Here is a tiny trained network, its code and every weight. The questions are about switching its units off for an input and a target symbol, where a switched-off unit gives its printed mean instead of its output.

import numpy as np


def w(rows, s, z=0):
    codes = np.array(rows[::2]) - 128.0
    scale = np.full(codes.shape[1], s)
    scale[-1] = z or s
    return codes * scale


def norm(h):
    return h / np.sqrt((h * h).mean(-1, keepdims=True) + 1e-5)


def f(y):
    return y / 2 * (1 + np.tanh(0.7978845608 * (y + 0.044715 * y**3)))


def softmax(a):
    e = np.exp(a - a.max(-1, keepdims=True))
    return e / e.sum(-1, keepdims=True)


def log_softmax(a):
    a = a - a.max(-1, keepdims=True)
    return a - np.log(np.exp(a).sum(-1, keepdims=True))


def net(x, mask):
    ids = ['Παβεζμφ'.index(c) for c in x.split()]
    T = len(ids)
    res = E[ids] + P[:T]
    u = 0
    for l in range(2):
        r = norm(res)
        for j in range(2):
            rows = slice(2 * j, 2 * j + 2)
            q, k, v = (r @ M[l][rows].T for M in (Q, K, V))
            z = softmax(np.where(np.tri(T) > 0, q @ k.T / 2**0.5, -1e9)) @ v
            o = O[l][rows]
            res = res + np.where(mask[u + j], z, o[:, -1]) @ o[:, :-1]
        u += 2
        y = f(norm(res) @ A[l][:, :-1].T + A[l][:, -1])
        res = res + np.where(mask[u : u + 8], y, B[l][:, -1]) @ B[l][:, :-1]
        u += 8
    return log_softmax(norm(res)[-1] @ U[:, :-1].T + U[:, -1])


Q, K, V, O, A, B = {}, {}, {}, {}, {}, {}
E = w([
[82,89,111],'Π',
[135,216,98],'α',
[103,21,106],'β',
[5,33,37],'ε',
[205,135,238],'ζ',
[93,64,104],'μ',
[5,155,150],'φ',
],0.012)
P = w([
[10,99,123],'0',
[128,178,110],'1',
[110,105,154],'2',
[129,177,109],'3',
[142,67,170],'4',
[127,176,108],'5',
[145,69,157],'6',
[128,176,109],'7',
[147,72,149],'8',
[126,176,106],'9',
[147,74,142],'10',
[130,175,108],'11',
[146,75,138],'12',
],0.011)
Q[0] = w([
[101,3,88],'0.h1',
[184,102,33],'0.h1',
[131,195,158],'0.h2',
[80,156,104],'0.h2',
],0.0072)
K[0] = w([
[136,91,118],'0.h1',
[224,172,2],'0.h1',
[168,149,102],'0.h2',
[142,68,78],'0.h2',
],0.0085)
V[0] = w([
[83,2,199],'0.h1',
[64,92,37],'0.h1',
[213,162,74],'0.h2',
[210,170,132],'0.h2',
],0.0053)
O[0] = w([
[245,157,210,245],'0.h1',
[96,105,67,235],'0.h1',
[64,253,233,5],'0.h2',
[168,45,137,1],'0.h2',
],0.0031,0.0035)
A[0] = w([
[30,55,51,167],'0.n1',
[168,22,152,72],'0.n2',
[134,123,142,115],'0.n3',
[98,26,255,95],'0.n4',
[155,185,101,167],'0.n5',
[252,54,86,251],'0.n6',
[236,140,166,142],'0.n7',
[80,191,118,64],'0.n8',
],0.0084,0.0024)
B[0] = w([
[212,132,171,255],'0.n1',
[55,2,81,162],'0.n2',
[131,125,107,124],'0.n3',
[100,188,70,185],'0.n4',
[51,107,183,132],'0.n5',
[146,54,130,175],'0.n6',
[91,72,67,133],'0.n7',
[81,114,192,146],'0.n8',
],0.0069,0.008)
Q[1] = w([
[118,109,255],'1.h1',
[113,200,147],'1.h1',
[164,22,76],'1.h2',
[232,197,183],'1.h2',
],0.006)
K[1] = w([
[185,239,76],'1.h1',
[172,68,75],'1.h1',
[213,177,241],'1.h2',
[185,2,30],'1.h2',
],0.0049)
V[1] = w([
[151,182,202],'1.h1',
[119,103,170],'1.h1',
[102,2,70],'1.h2',
[95,133,44],'1.h2',
],0.0079)
O[1] = w([
[54,198,130,76],'1.h1',
[207,165,254,225],'1.h1',
[71,158,95,247],'1.h2',
[110,181,188,109],'1.h2',
],0.0041,0.0014)
A[1] = w([
[102,96,187,240],'1.n1',
[114,43,122,103],'1.n2',
[131,111,163,111],'1.n3',
[55,50,76,171],'1.n4',
[172,139,12,179],'1.n5',
[171,173,116,136],'1.n6',
[118,159,175,248],'1.n7',
[182,171,111,47],'1.n8',
],0.012,0.0017)
B[1] = w([
[123,52,54,213],'1.n1',
[18,186,154,245],'1.n2',
[78,135,53,142],'1.n3',
[56,134,208,254],'1.n4',
[196,133,1,162],'1.n5',
[82,163,196,126],'1.n6',
[174,31,114,209],'1.n7',
[113,190,197,119],'1.n8',
],0.0069,0.0047)
U = w([
[145,170,210,170],'Π',
[103,226,103,203],'α',
[192,92,208,69],'β',
[89,172,6,68],'ε',
[129,42,70,111],'ζ',
[26,134,186,103],'μ',
[188,161,78,254],'φ',
],0.021,0.0069)

Each question gives the input, a string of symbols that net reads in full, and the target symbol t.
The units are the heads (2 rows each of Q, K, V and O) and the neurons (one row each of A and B). Each row of codes is followed by its name. A weight is (code - 128) times the scale printed after its matrix; where a second scale follows, it is the last column's (O, A, B and U).
mask holds one flag per unit, layer by layer, with each layer's heads first. A switched-off unit (its flag False) gives its mean, the last column of its rows in O or B, instead of its output. The means were averaged over made-up inputs and are rounded, as every weight is.
A unit's drop is (log p(t) with every unit on - log p(t) with that unit switched off) / (log p(t) with every unit on - log p(t) with every unit switched off).
The circuit of an input: a set's keep is (log p(t) with only the set's units on - log p(t) with every unit switched off) / (log p(t) with every unit on - log p(t) with every unit switched off). Starting from the 12 units with the biggest drops (on a tie, the unit counted first), units are removed one at a time, each time the one whose removal leaves the highest keep (on an exact tie, the one counted first), for as long as the keep stays at least 0.8.
circuit, biggest first: the units of the circuit, biggest drop first
unit that matters most: the unit with the biggest drop
k most important neurons: the k neurons with the biggest drops, biggest first
k most important neurons of layer l: the k neurons of layer l with the biggest drops, biggest first
heads that matter: for each layer, one digit per head in row order, 1 if its drop is at least 0.15 and else 0, layers parted by /
drop of u: that unit's drop, to one decimal
input α β α, target ζ: 3 most important neurons of layer 1 : [1.n7 1.n2 1.n4]
input φ α φ φ ζ, target μ: circuit, biggest first : [0.n1 0.n7 1.n2 0.n4]
input φ μ β α Π, target μ: unit that matters most : 1.n4
input μ μ φ φ φ Π φ φ μ ε μ ζ α, target μ: heads that matter : 00 / 10
input α φ ε φ φ φ α φ α Π ζ, target μ: 2 most important neurons : [0.n1 1.n2]
input φ α φ Π β Π, target Π: 3 most important neurons of layer 0 : [0.n2 0.n4 0.n1]
input φ φ μ, target μ: 4 most important neurons : [1.n2 1.n4 0.n2 1.n7]
input ζ ε φ ε β β φ β φ μ, target φ: 2 most important neurons of layer 0 : [0.n1 0.n2]
input ζ φ Π φ α, target μ: 3 most important neurons of layer 0 : [0.n5 0.n7 0.n1]
input β φ φ β φ β Π, target μ: 2 most important neurons of layer 0 : [0.n2 0.n4]
input α φ Π μ φ, target ζ: 2 most important neurons of layer 1 : [1.n2 1.n4]
input β φ φ ζ α β β φ α μ, target φ: 2 most important neurons : [1.n4 1.n5]
input α φ φ Π, target Π: 2 most important neurons of layer 0 : [0.n2 0.n6]
input α α φ φ α, target ζ: unit that matters most : 0.h1
input α φ β μ φ φ φ, target ζ: heads that matter : 00 / 00
input φ φ μ φ β, target μ: heads that matter : 00 / 00
input φ φ φ φ α ζ Π β β β ζ, target ζ: 3 most important neurons of layer 0 : [0.n6 0.n8 0.n5]
input μ μ ζ φ β, target μ: drop of 1.n4 : 0.7
input φ α ζ ζ ζ α φ β μ, target μ: drop of 0.n2 : 0.3
input φ φ φ μ α μ φ φ ε, target μ: drop of 0.h1 : 0.0
input φ ζ φ μ ζ, target ζ: most important neuron : [1.n1]
